Below are the code and all the weights of a small trained network. Each question names an input and a target symbol and asks about switching units off, where a switched-off unit gives its printed mean instead of its output.

import numpy as np


def w(rows, s, z=0):
    codes = np.array(rows[::2]) - 128.0
    scale = np.full(codes.shape[1], s)
    scale[-1] = z or s
    return codes * scale


def f(y):
    return y / 2 * (1 + np.tanh(0.7978845608 * (y + 0.044715 * y**3)))


def softmax(a):
    e = np.exp(a - a.max(-1, keepdims=True))
    return e / e.sum(-1, keepdims=True)


def log_softmax(a):
    a = a - a.max(-1, keepdims=True)
    return a - np.log(np.exp(a).sum(-1, keepdims=True))


def net(x, mask):
    ids = ['ΔΛεμξπστφω'.index(c) for c in x.split()]
    T = len(ids)
    res = E[ids] + P[:T]
    u = 0
    for l in range(2):
        q, k, v = (res @ M[l].T for M in (Q, K, V))
        z = softmax(np.where(np.tri(T) > 0, q @ k.T / 2**0.5, -1e9)) @ v
        res = res + np.where(mask[u], z, O[l][:, -1]) @ O[l][:, :-1]
        u += 1
        y = f(res @ A[l][:, :-1].T + A[l][:, -1])
        res = res + np.where(mask[u : u + 12], y, B[l][:, -1]) @ B[l][:, :-1]
        u += 12
    return log_softmax(res[-1] @ U[:, :-1].T + U[:, -1])


Q, K, V, O, A, B = {}, {}, {}, {}, {}, {}
E = w([
[58,90,165,191,147],'Δ',
[72,117,185,190,112],'Λ',
[101,217,254,85,62],'ε',
[102,82,68,153,165],'μ',
[106,106,141,167,118],'ξ',
[96,81,128,172,143],'π',
[157,194,107,34,107],'σ',
[70,74,106,180,171],'τ',
[151,83,90,149,130],'φ',
[135,224,180,59,64],'ω',
],0.0084)
P = w([
[170,192,150,175,209],'0',
[53,193,102,167,78],'1',
[108,54,135,138,59],'2',
[146,118,153,109,170],'3',
[12,213,85,118,94],'4',
[130,75,151,107,40],'5',
[128,117,150,69,176],'6',
[3,223,83,83,100],'7',
[126,56,142,128,47],'8',
[113,98,122,74,190],'9',
],0.011)
Q[0] = w([
[96,255,96,186,221],'L0H1',
[9,220,61,119,56],'L0H1',
],0.012)
K[0] = w([
[62,89,128,26,75],'L0H1',
[141,172,163,5,114],'L0H1',
],0.018)
V[0] = w([
[44,111,248,165,162],'L0H1',
[127,199,254,108,17],'L0H1',
],0.0078)
O[0] = w([
[159,132,250,165,171,252],'L0H1',
[73,67,196,48,124,202],'L0H1',
],0.011,0.0036)
A[0] = w([
[89,227,138,98,137,124],'L0N1',
[69,72,129,100,1,149],'L0N2',
[212,73,126,150,201,239],'L0N3',
[188,246,138,131,160,180],'L0N4',
[71,237,131,94,163,95],'L0N5',
[84,75,65,115,6,169],'L0N6',
[58,95,108,172,133,152],'L0N7',
[59,53,145,119,9,137],'L0N8',
[99,111,65,150,22,198],'L0N9',
[157,143,198,110,178,254],'L0N10',
[151,134,115,198,25,171],'L0N11',
[132,69,123,153,115,179],'L0N12',
],0.0089,0.0053)
B[0] = w([
[191,72,129,192,106,164],'L0N1',
[49,177,88,101,158,217],'L0N2',
[113,186,187,92,167,198],'L0N3',
[164,161,109,175,206,158],'L0N4',
[165,101,129,175,109,165],'L0N5',
[42,254,80,80,125,176],'L0N6',
[165,111,148,106,58,166],'L0N7',
[37,179,116,75,149,226],'L0N8',
[117,224,70,142,40,166],'L0N9',
[120,109,176,172,219,254],'L0N10',
[193,146,104,174,55,158],'L0N11',
[131,167,172,122,107,156],'L0N12',
],0.0083,0.0081)
Q[1] = w([
[110,50,67,42,186],'L1H1',
[3,182,32,138,54],'L1H1',
],0.0053)
K[1] = w([
[40,53,110,27,2],'L1H1',
[76,213,116,139,154],'L1H1',
],0.0069)
V[1] = w([
[82,86,119,50,83],'L1H1',
[152,194,117,144,253],'L1H1',
],0.0052)
O[1] = w([
[82,152,141,254,208,68],'L1H1',
[201,34,167,49,92,249],'L1H1',
],0.0043,0.014)
A[1] = w([
[223,28,128,188,38,107],'L1N1',
[87,194,59,132,65,70],'L1N2',
[109,117,208,180,207,2],'L1N3',
[47,180,115,67,198,104],'L1N4',
[126,133,128,64,179,190],'L1N5',
[162,34,133,76,112,218],'L1N6',
[194,19,173,154,114,114],'L1N7',
[96,27,210,128,159,182],'L1N8',
[112,126,50,55,101,219],'L1N9',
[186,2,166,140,112,125],'L1N10',
[161,167,63,62,19,147],'L1N11',
[147,216,24,158,36,11],'L1N12',
],0.0073,0.0057)
B[1] = w([
[186,117,82,244,196,161],'L1N1',
[160,150,94,61,184,202],'L1N2',
[117,147,76,160,40,190],'L1N3',
[148,104,107,197,151,236],'L1N4',
[132,88,182,150,104,199],'L1N5',
[154,150,185,150,151,208],'L1N6',
[138,207,67,120,143,192],'L1N7',
[167,81,119,96,161,250],'L1N8',
[86,145,161,136,70,195],'L1N9',
[164,241,72,143,163,195],'L1N10',
[149,101,117,167,58,211],'L1N11',
[155,2,82,96,210,186],'L1N12',
],0.0082,0.013)
U = w([
[175,143,129,115,210,160],'Δ',
[129,89,181,3,164,202],'Λ',
[102,40,161,168,162,206],'ε',
[151,41,114,163,134,84],'μ',
[100,148,182,80,53,154],'ξ',
[128,163,150,153,68,155],'π',
[121,131,61,101,164,24],'σ',
[143,163,99,229,120,3],'τ',
[126,121,119,33,93,55],'φ',
[81,221,132,141,109,169],'ω',
],0.0077,0.0041)

Each question gives the input, a string of symbols that net reads in full, and the target symbol t.
The units are the heads (2 rows each of Q, K, V and O) and the neurons (one row each of A and B). Each row of codes is followed by its name. A weight is (code - 128) times the scale printed after its matrix; where a second scale follows, it is the last column's (O, A, B and U).
mask holds one flag per unit, layer by layer, with each layer's heads first. A switched-off unit (its flag False) gives its mean, the last column of its rows in O or B, instead of its output. The means were averaged over made-up inputs and are rounded, as every weight is.
A unit's drop is (log p(t) with every unit on - log p(t) with that unit switched off) / (log p(t) with every unit on - log p(t) with every unit switched off).
The circuit of an input: a set's keep is (log p(t) with only the set's units on - log p(t) with every unit switched off) / (log p(t) with every unit on - log p(t) with every unit switched off). Starting from the 12 units with the biggest drops (on a tie, the unit counted first), units are removed one at a time, each time the one whose removal leaves the highest keep (on an exact tie, the one counted first), for as long as the keep stays at least 0.8.
circuit, biggest first: the units of the circuit, biggest drop first
k most important neurons: the k neurons with the biggest drops, biggest first
top k neurons in layer l: the k neurons of layer l with the biggest drops, biggest first
drop of u: that unit's drop, to one decimal
input Λ ξ σ μ Δ μ τ μ, target σ: top 3 neurons in layer 1	L1N12, L1N2, L1N4
input τ φ Λ μ Δ π Δ ξ σ, target τ: circuit, biggest first	L0H1, L1N1, L0N8, L0N11
input π φ ξ ε π ε ξ ε ε, target π: circuit, biggest first	L0H1, L0N11, L1N12
input ω μ ξ Λ τ ξ π ω, target ω: circuit, biggest first	L0H1, L1H1, L1N8, L0N2
input σ Λ ξ, target σ: top 3 neurons in layer 1	L1N12, L1N2, L1N4
input μ φ φ σ μ Λ Λ π, target σ: 3 most important neurons	L0N6, L1N12, L1N2
input μ τ τ τ ω Λ ω μ, target ω: circuit, biggest first	L0H1, L1H1, L1N12, L0N6
input μ μ ε μ π ξ, target μ: most important neuron	L1N12
input σ ξ Δ, target σ: 3 most important neurons	L1N12, L1N2, L0N9
input μ σ μ π Λ ε σ μ ξ, target μ: top 2 neurons in layer 1	L1N12, L1N1
input φ Δ φ μ ω φ μ ε σ, target φ: 3 most important neurons	L0N6, L1N12, L0N4
input μ π Λ τ ε π ε ξ ω, target μ: 4 most important neurons	L1N12, L0N11, L1N11, L1N1
input τ ξ φ, target τ: top 3 neurons in layer 0	L0N11, L0N8, L0N2
input Δ μ ω, target Δ: top neuron in layer 0	L0N6
input φ Δ σ μ σ μ ξ μ ω, target φ: 2 most important neurons	L1N12, L0N6
input μ φ ε π ε μ Λ ω τ, target μ: 4 most important neurons	L1N12, L0N11, L1N1, L0N9
input ξ μ μ σ μ, target σ: 2 most important neurons	L1N12, L0N6
input τ π ε ω ξ φ τ τ τ, target τ: 2 most important neurons	L1N1, L0N11
input Δ μ Λ, target Δ: top 2 neurons in layer 1	L1N1, L1N10
input μ ξ Λ φ π ξ μ ε μ, target μ: 2 most important neurons	L1N12, L0N11
input μ σ ω Δ ω σ σ Λ, target σ: 2 most important neurons	L1N12, L1N2
input Δ ξ σ, target Δ: 2 most important neurons	L0N8, L0N6
input μ ω ε, target μ: 2 most important neurons	L1N12, L0N11
input τ ξ ε, target τ: 2 most important neurons	L1N1, L0N11
input ξ Δ τ σ Λ ε Δ ε ω, target ξ: most important neuron	L0N4
input ε Δ ε φ μ ε Λ ω, target ω: top 3 neurons in layer 0	L0N6, L0N2, L0N8
input Λ σ τ Δ φ, target σ: top 2 neurons in layer 0	L0N9, L0N6
input μ φ μ ξ π, target π: top neuron in layer 0	L0N4
input Λ ω φ ξ σ μ π Λ, target σ: top 2 neurons in layer 0	L0N9, L0N6
input ω μ ε, target ω: drop of L1N8	0.1
